Below are the code and all the weights of a small trained network. Each question names an input and a target symbol and asks about switching units off, where a switched-off unit gives its printed mean instead of its output.

import numpy as np


def w(rows, s, z=0):
    codes = np.array(rows[::2]) - 128.0
    scale = np.full(codes.shape[1], s)
    scale[-1] = z or s
    return codes * scale


def f(y):
    return y / 2 * (1 + np.tanh(0.7978845608 * (y + 0.044715 * y**3)))


def softmax(a):
    e = np.exp(a - a.max(-1, keepdims=True))
    return e / e.sum(-1, keepdims=True)


def log_softmax(a):
    a = a - a.max(-1, keepdims=True)
    return a - np.log(np.exp(a).sum(-1, keepdims=True))


def net(x, mask):
    ids = ['ΘΞΦαστψ'.index(c) for c in x.split()]
    T = len(ids)
    res = E[ids] + P[:T]
    u = 0
    for l in range(2):
        r = res
        for j in range(2):
            rows = slice(3 * j, 3 * j + 3)
            q, k, v = (r @ M[l][rows].T for M in (Q, K, V))
            z = softmax(np.where(np.tri(T) > 0, q @ k.T / 3**0.5, -1e9)) @ v
            o = O[l][rows]
            res = res + np.where(mask[u + j], z, o[:, -1]) @ o[:, :-1]
        u += 2
        y = f(res @ A[l][:, :-1].T + A[l][:, -1])
        res = res + np.where(mask[u : u + 8], y, B[l][:, -1]) @ B[l][:, :-1]
        u += 8
    return log_softmax(res[-1] @ U[:, :-1].T + U[:, -1])


Q, K, V, O, A, B = {}, {}, {}, {}, {}, {}
E = w([
[163,158,168],'Θ',
[34,133,101],'Ξ',
[40,90,120],'Φ',
[132,113,158],'α',
[172,93,244],'σ',
[254,93,107],'τ',
[119,219,31],'ψ',
],0.013)
P = w([
[123,245,185],'0',
[194,122,93],'1',
[55,52,52],'2',
[159,219,168],'3',
[146,152,69],'4',
[54,54,62],'5',
[139,190,227],'6',
],0.012)
Q[0] = w([
[52,55,77],'L0H1',
[163,250,173],'L0H1',
[141,65,68],'L0H1',
[193,254,66],'L0H2',
[194,45,146],'L0H2',
[237,248,144],'L0H2',
],0.0068)
K[0] = w([
[46,132,82],'L0H1',
[203,160,179],'L0H1',
[132,4,76],'L0H1',
[185,142,184],'L0H2',
[151,141,80],'L0H2',
[226,79,147],'L0H2',
],0.013)
V[0] = w([
[91,179,103],'L0H1',
[75,83,19],'L0H1',
[131,139,173],'L0H1',
[75,147,194],'L0H2',
[164,150,146],'L0H2',
[132,1,62],'L0H2',
],0.0082)
O[0] = w([
[205,135,181,106],'L0H1',
[30,2,104,2],'L0H1',
[118,161,89,155],'L0H1',
[55,124,198,82],'L0H2',
[120,251,118,196],'L0H2',
[157,147,165,30],'L0H2',
],0.0064,0.0028)
A[0] = w([
[233,147,164,126],'L0N1',
[66,217,147,3],'L0N2',
[181,216,24,143],'L0N3',
[234,159,102,196],'L0N4',
[83,2,23,74],'L0N5',
[60,86,126,252],'L0N6',
[211,179,71,170],'L0N7',
[137,228,187,220],'L0N8',
],0.0073,0.0045)
B[0] = w([
[77,184,166,215],'L0N1',
[88,98,197,145],'L0N2',
[3,43,160,229],'L0N3',
[57,81,191,241],'L0N4',
[190,193,144,214],'L0N5',
[247,183,100,183],'L0N6',
[83,99,165,230],'L0N7',
[73,192,149,255],'L0N8',
],0.0058,0.0099)
Q[1] = w([
[164,138,239],'L1H1',
[104,177,142],'L1H1',
[174,247,110],'L1H1',
[136,105,174],'L1H2',
[196,196,253],'L1H2',
[10,196,190],'L1H2',
],0.005)
K[1] = w([
[135,78,52],'L1H1',
[146,177,75],'L1H1',
[205,72,227],'L1H1',
[26,2,133],'L1H2',
[49,112,79],'L1H2',
[239,137,200],'L1H2',
],0.0078)
V[1] = w([
[177,151,130],'L1H1',
[148,135,133],'L1H1',
[132,150,131],'L1H1',
[111,221,144],'L1H2',
[74,120,9],'L1H2',
[202,120,83],'L1H2',
],0.012)
O[1] = w([
[123,175,238,106],'L1H1',
[126,217,211,121],'L1H1',
[2,42,24,142],'L1H1',
[51,118,148,230],'L1H2',
[54,225,146,47],'L1H2',
[118,47,170,4],'L1H2',
],0.0058,0.015)
A[1] = w([
[87,178,216,224],'L1N1',
[123,233,179,207],'L1N2',
[134,156,164,27],'L1N3',
[146,254,127,54],'L1N4',
[144,20,88,199],'L1N5',
[149,101,27,254],'L1N6',
[29,209,51,173],'L1N7',
[148,145,162,134],'L1N8',
],0.0086,0.0061)
B[1] = w([
[134,96,1,255],'L1N1',
[208,94,60,234],'L1N2',
[56,146,202,136],'L1N3',
[14,78,176,165],'L1N4',
[162,69,166,176],'L1N5',
[184,181,233,195],'L1N6',
[93,204,193,224],'L1N7',
[165,162,129,140],'L1N8',
],0.0071,0.015)
U = w([
[95,134,77,184],'Θ',
[93,48,175,197],'Ξ',
[175,122,139,168],'Φ',
[89,117,186,5],'α',
[112,115,155,139],'σ',
[147,191,164,8],'τ',
[139,83,11,164],'ψ',
],0.011,0.0034)

Each question gives the input, a string of symbols that net reads in full, and the target symbol t.
The units are the heads (3 rows each of Q, K, V and O) and the neurons (one row each of A and B). Each row of codes is followed by its name. A weight is (code - 128) times the scale printed after its matrix; where a second scale follows, it is the last column's (O, A, B and U).
mask holds one flag per unit, layer by layer, with each layer's heads first. A switched-off unit (its flag False) gives its mean, the last column of its rows in O or B, instead of its output. The means were averaged over made-up inputs and are rounded, as every weight is.
A unit's drop is (log p(t) with every unit on - log p(t) with that unit switched off) / (log p(t) with every unit on - log p(t) with every unit switched off).
The circuit of an input: a set's keep is (log p(t) with only the set's units on - log p(t) with every unit switched off) / (log p(t) with every unit on - log p(t) with every unit switched off). Starting from the 12 units with the biggest drops (on a tie, the unit counted first), units are removed one at a time, each time the one whose removal leaves the highest keep (on an exact tie, the one counted first), for as long as the keep stays at least 0.8.
units of the circuit, in order: the units of the circuit, biggest drop first
unit that matters most: the unit with the biggest drop
top k neurons: the k neurons with the biggest drops, biggest first
k most important neurons of layer l: the k neurons of layer l with the biggest drops, biggest first
which heads matter: for each layer, one digit per head in row order, 1 if its drop is at least 0.15 and else 0, layers parted by /
input ψ τ Ξ τ τ Ξ Ξ, target ψ: units of the circuit, in order => [L1N6; L1N1]
input Ξ σ ψ σ Θ τ σ, target ψ: unit that matters most => L1N1
input τ Φ τ τ α τ, target Φ: which heads matter => 10 / 00
input Φ Φ τ σ Φ τ τ, target ψ: units of the circuit, in order => [L1N7; L1N6]
input τ Ξ τ α τ σ Ξ, target ψ: units of the circuit, in order => [L1N1; L1N6]
input σ σ Φ ψ Φ Θ, target τ: which heads matter => 10 / 01
input τ α Ξ α ψ α τ, target ψ: units of the circuit, in order => [L1N1; L1N2; L1N6; L1H2]
input α Θ Φ τ τ σ Φ, target ψ: which heads matter => 00 / 00
input τ τ Θ τ τ τ Θ, target ψ: units of the circuit, in order => [L1N1; L1N6]
input σ τ σ, target Φ: top 2 neurons => [L0N3; L0N4]
input ψ σ Φ Θ, target ψ: units of the circuit, in order => [L1N2; L1N6]
input τ τ Θ, target Φ: 2 most important neurons of layer 1 => [L1N1; L1N6]
input Φ σ ψ, target τ: 2 most important neurons of layer 0 => [L0N5; L0N6]
input Ξ Φ Θ τ, target Θ: which heads matter => 01 / 00
input τ Φ ψ α τ τ ψ, target ψ: 2 most important neurons of layer 0 => [L0N5; L0N3]
input Θ σ τ α ψ τ, target τ: top 4 neurons => [L0N3; L0N5; L1N6; L1N1]
input τ τ τ α ψ σ, target τ: which heads matter => 01 / 01
input τ Ξ Φ, target Φ: most important neuron of layer 1 => [L1N1]
input Φ Ξ α σ, target Θ: 2 most important neurons of layer 0 => [L0N8; L0N1]
input σ ψ α, target τ: most important neuron of layer 0 => [L0N3]
input σ Ξ Φ τ, target Θ: top 3 neurons => [L1N1; L0N8; L0N1]
input τ Φ Φ, target Φ: 2 most important neurons of layer 1 => [L1N1; L1N6]
input ψ τ Ξ, target τ: 3 most important neurons of layer 0 => [L0N5; L0N6; L0N3]
input σ α Ξ Ξ ψ, target α: 2 most important neurons of layer 1 => [L1N7; L1N1]
input α τ Φ τ α Ξ, target Φ: 3 most important neurons of layer 0 => [L0N6; L0N5; L0N3]
